Below is a small trained network, with its code and all its weights. Each question gives an input and a class and asks what happens when units are switched off, that is, made to give their printed mean instead of their output.

import numpy as np


def w(rows, s, z=0):
    codes = np.array(rows[::2]) - 128.0
    scale = np.full(codes.shape[1], s)
    scale[-1] = z or s
    return codes * scale


def f(y):
    return np.maximum(y, 0)


def log_softmax(a):
    a = a - a.max(-1, keepdims=True)
    return a - np.log(np.exp(a).sum(-1, keepdims=True))


def net(x, mask):
    res = np.array(x, float).reshape(1, 3) / 4 @ E
    y = f(res @ A[0][:, :-1].T + A[0][:, -1])
    res = res + np.where(mask, y, B[0][:, -1]) @ B[0][:, :-1]
    return log_softmax(res[-1] @ U[:, :-1].T + U[:, -1])


A, B = {}, {}
E = w([
[150,44,246,103,124,173,89,213],'x0',
[184,124,77,19,192,180,208,132],'x1',
[168,111,119,191,35,160,214,163],'x2',
],0.013)
A[0] = w([
[51,188,127,222,76,119,112,90,234],'n0',
[119,199,81,130,61,99,190,54,140],'n1',
[27,130,176,123,193,96,24,127,253],'n2',
[187,156,115,41,172,162,204,149,162],'n3',
[131,161,133,53,194,166,141,154,100],'n4',
[137,112,154,42,229,153,30,121,123],'n5',
[115,156,125,76,203,118,110,154,129],'n6',
[103,206,91,120,194,78,86,80,190],'n7',
[174,228,70,164,187,178,148,96,139],'n8',
[114,184,74,103,169,96,83,2,185],'n9',
],0.009,0.0042)
B[0] = w([
[59,216,203,89,67,124,112,108,236],'n0',
[33,103,77,144,151,66,178,52,232],'n1',
[136,125,71,178,97,194,21,79,244],'n2',
[109,102,134,136,223,120,255,146,250],'n3',
[100,127,161,64,148,96,154,126,209],'n4',
[68,130,131,34,136,132,130,59,246],'n5',
[103,187,174,98,119,143,153,106,198],'n6',
[210,197,168,133,58,198,142,216,232],'n7',
[148,85,118,183,150,87,158,129,221],'n8',
[177,120,171,123,106,170,210,216,251],'n9',
],0.0098,0.014)
U = w([
[184,145,207,157,50,154,90,231,253],'0',
[18,143,166,67,143,74,134,51,121],'1',
[250,109,153,96,178,192,174,219,112],'2',
[128,73,39,177,218,34,156,98,27],'3',
[136,97,107,132,152,156,2,53,71],'4',
],0.0098,0.0025)

Each question gives the input, the list of numbers given to net, and the class t.
The units are the neurons (one row each of A and B). Each row of codes is followed by its name. A weight is (code - 128) times the scale printed after its matrix; where a second scale follows, it is the last column's (A, B and U).
mask holds one flag per neuron, in row order. A switched-off neuron (its flag False) gives its mean, the last column of its row in B, instead of its output. The means were averaged over made-up inputs and are rounded, as every weight is.
A unit's drop is (log p(t) with every unit on - log p(t) with that unit switched off) / (log p(t) with every unit on - log p(t) with every unit switched off).
The circuit of an input: a set's keep is (log p(t) with only the set's units on - log p(t) with every unit switched off) / (log p(t) with every unit on - log p(t) with every unit switched off). Starting from all 10 units, units are removed one at a time, each time the one whose removal leaves the highest keep (on an exact tie, the one counted first), for as long as the keep stays at least 0.8.
circuit, biggest first: the units of the circuit, biggest drop first
unit that matters most: the unit with the biggest drop
k most important neurons: the k neurons with the biggest drops, biggest first
drop when u is switched off: that unit's drop, to one decimal
input [-4,8,1], class 3: unit that matters most : n1
input [-8,-8,-1], class 0: 2 most important neurons : (n7, n9)
input [0,7,1], class 3: circuit, biggest first : (n7, n0)
input [-7,1,-5], class 2: 2 most important neurons : (n9, n7)
input [-2,4,-8], class 2: 2 most important neurons : (n7, n9)
input [3,6,-1], class 1: 3 most important neurons : (n9, n7, n5)
input [0,1,6], class 3: 2 most important neurons : (n7, n9)
input [-1,3,0], class 2: 3 most important neurons : (n1, n0, n5)
input [0,2,-8], class 2: 4 most important neurons : (n7, n9, n1, n0)
input [1,-5,-3], class 4: 2 most important neurons : (n2, n9)
input [3,7,0], class 1: 4 most important neurons : (n9, n7, n5, n4)
input [1,-4,-8], class 4: 2 most important neurons : (n2, n5)
input [-7,8,1], class 3: 3 most important neurons : (n1, n8, n3)
input [6,-1,-5], class 4: circuit, biggest first : (n2)
input [-3,0,-5], class 0: 2 most important neurons : (n3, n7)
input [4,-5,0], class 4: 3 most important neurons : (n9, n7, n2)
input [-7,4,-2], class 2: drop when n7 is switched off : 0.4
input [6,-8,-6], class 4: drop when n2 is switched off : 0.5
input [-8,1,-2], class 2: drop when n7 is switched off : 0.5
input [-6,7,-1], class 2: circuit, biggest first : (n9)
